Here is a tiny trained network, its code and every weight. The questions are about switching its units off for an input and a class, where a switched-off unit gives its printed mean instead of its output.

import numpy as np


def w(rows, s, z=0):
    codes = np.array(rows[::2]) - 128.0
    scale = np.full(codes.shape[1], s)
    scale[-1] = z or s
    return codes * scale


def f(y):
    return y / 2 * (1 + np.tanh(0.7978845608 * (y + 0.044715 * y**3)))


def log_softmax(a):
    a = a - a.max(-1, keepdims=True)
    return a - np.log(np.exp(a).sum(-1, keepdims=True))


def net(x, mask):
    res = np.array(x, float).reshape(1, 6) / 4 @ E
    y = f(res @ A[0][:, :-1].T + A[0][:, -1])
    res = res + np.where(mask, y, B[0][:, -1]) @ B[0][:, :-1]
    return log_softmax(res[-1] @ U[:, :-1].T + U[:, -1])


A, B = {}, {}
E = w([
[75,202,115,206,144,161,73,167],'x0',
[81,145,168,167,167,115,233,64],'x1',
[21,155,141,58,62,108,96,106],'x2',
[122,142,154,59,242,220,131,161],'x3',
[190,237,226,101,94,211,110,81],'x4',
[118,152,111,44,128,2,181,223],'x5',
],0.01)
A[0] = w([
[151,149,146,53,116,93,165,116,216],'n0',
[100,115,104,242,180,36,192,153,246],'n1',
[114,23,74,161,152,111,199,64,193],'n2',
[190,139,164,43,176,98,194,127,147],'n3',
[226,132,106,206,155,72,163,139,171],'n4',
[88,147,171,87,17,78,108,92,150],'n5',
[115,89,3,69,168,116,70,220,251],'n6',
[181,123,119,52,183,66,175,142,250],'n7',
],0.0079,0.0021)
B[0] = w([
[94,98,188,50,24,125,119,134,185],'n0',
[105,183,108,182,138,59,207,117,232],'n1',
[141,25,74,150,187,112,184,66,207],'n2',
[132,64,254,148,95,148,135,163,208],'n3',
[182,149,142,176,72,95,124,121,204],'n4',
[88,155,39,39,7,165,95,76,204],'n5',
[101,143,85,138,167,141,74,209,249],'n6',
[117,56,195,136,88,89,167,208,221],'n7',
],0.0096,0.012)
U = w([
[137,89,193,90,94,119,145,184,108],'0',
[102,148,87,102,179,128,98,233,144],'1',
[88,148,130,153,143,84,190,75,82],'2',
[203,141,92,160,99,73,138,170,67],'3',
[180,190,174,186,142,245,81,79,254],'4',
[183,42,78,124,152,138,143,91,105],'5',
[116,160,82,63,61,129,96,89,153],'6',
],0.012,0.0047)

Each question gives the input, the list of numbers given to net, and the class t.
The units are the neurons (one row each of A and B). Each row of codes is followed by its name. A weight is (code - 128) times the scale printed after its matrix; where a second scale follows, it is the last column's (A, B and U).
mask holds one flag per neuron, in row order. A switched-off neuron (its flag False) gives its mean, the last column of its row in B, instead of its output. The means were averaged over made-up inputs and are rounded, as every weight is.
A unit's drop is (log p(t) with every unit on - log p(t) with that unit switched off) / (log p(t) with every unit on - log p(t) with every unit switched off).
The circuit of an input: a set's keep is (log p(t) with only the set's units on - log p(t) with every unit switched off) / (log p(t) with every unit on - log p(t) with every unit switched off). Starting from all 8 units, units are removed one at a time, each time the one whose removal leaves the highest keep (on an exact tie, the one counted first), for as long as the keep stays at least 0.8.
circuit, biggest first: the units of the circuit, biggest drop first
unit that matters most: the unit with the biggest drop
k most important neurons: the k neurons with the biggest drops, biggest first
drop when u is switched off: that unit's drop, to one decimal
input [7,8,0,4,5,3], class 4: circuit, biggest first => n7, n1
input [3,1,7,0,-5,-8], class 5: unit that matters most => n1
input [6,1,7,7,4,3], class 6: circuit, biggest first => n6, n7
input [4,-7,-5,0,5,6], class 1: circuit, biggest first => n6, n2
input [-3,3,2,1,-7,3], class 2: 2 most important neurons => n1, n2
input [-6,8,6,0,-6,7], class 0: 3 most important neurons => n7, n0, n3
input [-3,7,8,-2,-2,-7], class 6: 2 most important neurons => n5, n1
input [0,0,5,-2,6,-5], class 6: 2 most important neurons => n5, n3
input [4,3,-7,0,-3,-1], class 2: 4 most important neurons => n1, n6, n2, n7
input [-3,-7,1,-2,-3,0], class 1: drop when n6 is switched off => 0.3
input [-3,1,-2,-5,4,1], class 6: drop when n7 is switched off => 0.2
input [1,1,5,2,-4,-1], class 1: drop when n3 is switched off => 0.0
